[-1.28 -0.01  0.26  0.00 -1.47  0.00 -2.09 -0.05 -1.40 -1.19 -1.16  1.44
  0.14  0.28  1.87  1.76  0.42  0.00  0.58  0.00  0.53  0.00 -1.05 -0.25
 -2.01] -> X
[ 3.34 -1.96 -6.44  1.64  2.41 -2.45  0.00  5.38 -1.36  1.97 -0.15  5.93
  2.76  0.84 -4.88 -1.00  4.90  0.04  2.90 -2.66  3.25  0.00  6.81 -2.97
  2.88] -> H
[-0.10 -0.66  1.96  1.95 -0.25 -0.40  0.00  2.43  0.00 -0.43 -1.30  4.01
  1.51  0.84  0.50  0.84  3.00  0.32  0.00 -0.64  0.00  0.47  2.34 -1.32
  0.00] -> D
[-4.90  3.29  5.30  2.23 -1.42 -2.58  0.04 -5.21  4.01 -2.75  0.18 -7.67
 -2.40  0.13  9.42 -2.32 -3.20  1.02  0.00  1.01 -3.12 -4.52 -5.36  4.79
 -0.77] -> A
[ 2.74 -1.44 -1.44 -2.31  0.89  1.78  1.49  1.51 -1.52  1.73  0.43  2.22
  0.55 -0.52 -5.43  1.05  0.17  0.62  2.69 -0.11  0.64  2.34  1.62 -1.98
  0.50] -> N
[ 3.34 -1.96 -6.44  1.64  2.41 -2.45  0.00  5.38 -1.36  1.97 -0.15  5.93
  2.76  0.84 -4.88 -1.00  4.90  0.04  2.90 -2.66  3.25  0.00  6.81 -2.97
 -1.38] -> M
gone N: [-1.44 -5.43 -1.98  0.50  1.49  2.69 -0.11  2.74  0.62  1.05 -2.31  1.78
  2.22 -1.44  2.34  0.64  1.62  1.73  0.17 -1.52  1.51  0.55  0.89  0.43]
[-0.52]
gone D: [-0.64  0.00  4.01 -0.66  0.84  0.00  3.00  0.00 -0.40  1.51 -0.10  0.50
  1.96  0.32  0.00  0.00 -0.43 -1.32 -0.25  0.47  2.34  2.43  0.84 -1.30]
[1.95]
gone A: [-2.32 -2.75  5.30  4.01 -5.36 -2.40 -0.77 -3.20  3.29 -4.52  1.02  9.42
  0.18  2.23  4.79 -4.90 -1.42 -5.21 -3.12  0.13 -7.67  0.00 -2.58  0.04]
[1.01]
gone X: [ 0.53 -0.25  0.00 -1.19  0.00  0.58 -2.01  0.28 -1.47  0.00  1.44 -1.28
  1.87  0.14 -1.40 -2.09  0.26  1.76 -0.05  0.42 -1.05  0.00 -1.16  0.00]
[-0.01]

[ 2.49  3.23  1.51 -1.76 -2.27  3.22 -2.26  1.21] -> B
[ 2.37 -1.76  1.51 -1.60 -0.01 -1.61  4.72  0.85] -> P
[ 2.49 -0.42  2.36 -1.76  1.51  3.22 -2.27  1.21] -> L
gone B: [ 1.51  3.23 -2.27  2.49  1.21 -1.76 -2.26]
[3.22]
gone B: [-1.76  2.49  3.23  1.51 -2.26  1.21  3.22]
[-2.27]
then: [ 2.36 -1.76  1.51  3.22 -2.27]
[1.21]
then: [ 2.36 -1.76  1.51]
[3.22]
gone P: [-1.60 -1.76  0.85  1.51 -0.01  4.72  2.37]
[-1.61]
gone L: [ 1.51 -0.42 -1.76 -2.27  2.49  3.22  1.21]
[2.36]

